Below is a small trained network, with its code and all its weights. Each question gives an input and a class and asks what happens when units are switched off, that is, made to give their printed mean instead of their output.

import numpy as np


def w(rows, s, z=0):
    codes = np.array(rows[::2]) - 128.0
    scale = np.full(codes.shape[1], s)
    scale[-1] = z or s
    return codes * scale


def f(y):
    return y / 2 * (1 + np.tanh(0.7978845608 * (y + 0.044715 * y**3)))


def log_softmax(a):
    a = a - a.max(-1, keepdims=True)
    return a - np.log(np.exp(a).sum(-1, keepdims=True))


def net(x, mask):
    res = np.array(x, float).reshape(1, 8) / 4 @ E
    y = f(res @ A[0][:, :-1].T + A[0][:, -1])
    res = res + np.where(mask, y, B[0][:, -1]) @ B[0][:, :-1]
    return log_softmax(res[-1] @ U[:, :-1].T + U[:, -1])


A, B = {}, {}
E = w([
[98,42,133],'x0',
[235,158,68],'x1',
[89,151,158],'x2',
[153,99,183],'x3',
[115,113,109],'x4',
[210,137,254],'x5',
[153,100,88],'x6',
[52,227,103],'x7',
],0.0069)
A[0] = w([
[198,149,121,182],'neuron 0',
[138,121,163,158],'neuron 1',
[142,64,178,116],'neuron 2',
[214,153,151,222],'neuron 3',
[165,96,146,104],'neuron 4',
[137,134,182,194],'neuron 5',
[143,99,217,103],'neuron 6',
[169,110,153,100],'neuron 7',
[185,133,137,127],'neuron 8',
[64,165,37,225],'neuron 9',
[96,188,44,143],'neuron 10',
[180,150,131,111],'neuron 11',
[104,154,209,216],'neuron 12',
[97,154,96,183],'neuron 13',
[185,143,155,94],'neuron 14',
[120,166,97,192],'neuron 15',
[210,192,156,235],'neuron 16',
[103,83,210,147],'neuron 17',
[167,208,161,184],'neuron 18',
[117,7,102,197],'neuron 19',
[110,76,102,139],'neuron 20',
[111,127,171,151],'neuron 21',
[79,140,160,167],'neuron 22',
[116,171,112,229],'neuron 23',
[62,190,108,252],'neuron 24',
[237,135,108,184],'neuron 25',
[139,140,84,85],'neuron 26',
[118,174,91,162],'neuron 27',
[104,54,125,160],'neuron 28',
],0.014,0.0029)
B[0] = w([
[190,61,143,177],'neuron 0',
[145,155,127,151],'neuron 1',
[68,117,112,187],'neuron 2',
[184,71,173,200],'neuron 3',
[46,89,170,160],'neuron 4',
[162,156,149,169],'neuron 5',
[129,101,145,196],'neuron 6',
[85,76,164,158],'neuron 7',
[152,49,148,161],'neuron 8',
[81,217,74,254],'neuron 9',
[78,192,97,221],'neuron 10',
[134,49,113,152],'neuron 11',
[146,207,254,194],'neuron 12',
[90,234,136,175],'neuron 13',
[114,83,153,161],'neuron 14',
[122,219,137,167],'neuron 15',
[189,88,125,203],'neuron 16',
[34,190,178,199],'neuron 17',
[188,127,86,181],'neuron 18',
[33,67,12,236],'neuron 19',
[67,83,86,170],'neuron 20',
[133,138,159,154],'neuron 21',
[94,176,247,171],'neuron 22',
[162,243,116,170],'neuron 23',
[135,180,90,224],'neuron 24',
[186,47,171,214],'neuron 25',
[129,157,158,148],'neuron 26',
[111,201,130,171],'neuron 27',
[57,116,54,186],'neuron 28',
],0.0055,0.0094)
U = w([
[164,61,166,2],'0',
[133,226,73,106],'1',
[69,58,2,138],'2',
[95,175,207,182],'3',
[237,181,107,67],'4',
[121,211,126,161],'5',
[187,99,106,178],'6',
],0.0074,0.0034)

Each question gives the input, the list of numbers given to net, and the class t.
The units are the neurons (one row each of A and B). Each row of codes is followed by its name. A weight is (code - 128) times the scale printed after its matrix; where a second scale follows, it is the last column's (A, B and U).
mask holds one flag per neuron, in row order. A switched-off neuron (its flag False) gives its mean, the last column of its row in B, instead of its output. The means were averaged over made-up inputs and are rounded, as every weight is.
A unit's drop is (log p(t) with every unit on - log p(t) with that unit switched off) / (log p(t) with every unit on - log p(t) with every unit switched off).
The circuit of an input: a set's keep is (log p(t) with only the set's units on - log p(t) with every unit switched off) / (log p(t) with every unit on - log p(t) with every unit switched off). Starting from the 12 units with the biggest drops (on a tie, the unit counted first), units are removed one at a time, each time the one whose removal leaves the highest keep (on an exact tie, the one counted first), for as long as the keep stays at least 0.8.
circuit, biggest first: the units of the circuit, biggest drop first
top k neurons: the k neurons with the biggest drops, biggest first
drop when u is switched off: that unit's drop, to one decimal
input [-1,-5,1,3,2,2,5,-7], class 2: circuit, biggest first : neuron 19; neuron 28
input [0,-3,-2,6,-3,0,2,-4], class 2: top neuron : neuron 19
input [4,-6,0,3,-2,-7,-3,7], class 1: top 2 neurons : neuron 9; neuron 24
input [-8,7,-7,7,6,-3,0,1], class 6: circuit, biggest first : neuron 25; neuron 0
input [-5,5,8,-5,-6,4,5,6], class 4: top 2 neurons : neuron 16; neuron 18
input [6,-5,0,-3,-6,5,2,-7], class 2: top 3 neurons : neuron 19; neuron 28; neuron 2
input [-7,0,8,-6,3,8,-4,0], class 4: top 2 neurons : neuron 18; neuron 16
input [4,2,-6,6,4,4,-7,6], class 0: top 3 neurons : neuron 9; neuron 10; neuron 13
input [6,3,-7,5,-6,1,1,0], class 0: top 2 neurons : neuron 9; neuron 25
input [-2,2,8,7,-3,5,1,7], class 4: drop when neuron 16 is switched off : 0.2
input [5,0,-5,0,2,-5,5,8], class 1: drop when neuron 9 is switched off : 0.1
input [2,-1,-2,-1,2,2,8,-4], class 2: drop when neuron 19 is switched off : 0.2
input [3,8,7,4,-2,1,4,-3], class 0: drop when neuron 25 is switched off : 0.1
input [-4,6,-7,-8,-7,2,-1,-5], class 0: top neuron : neuron 25
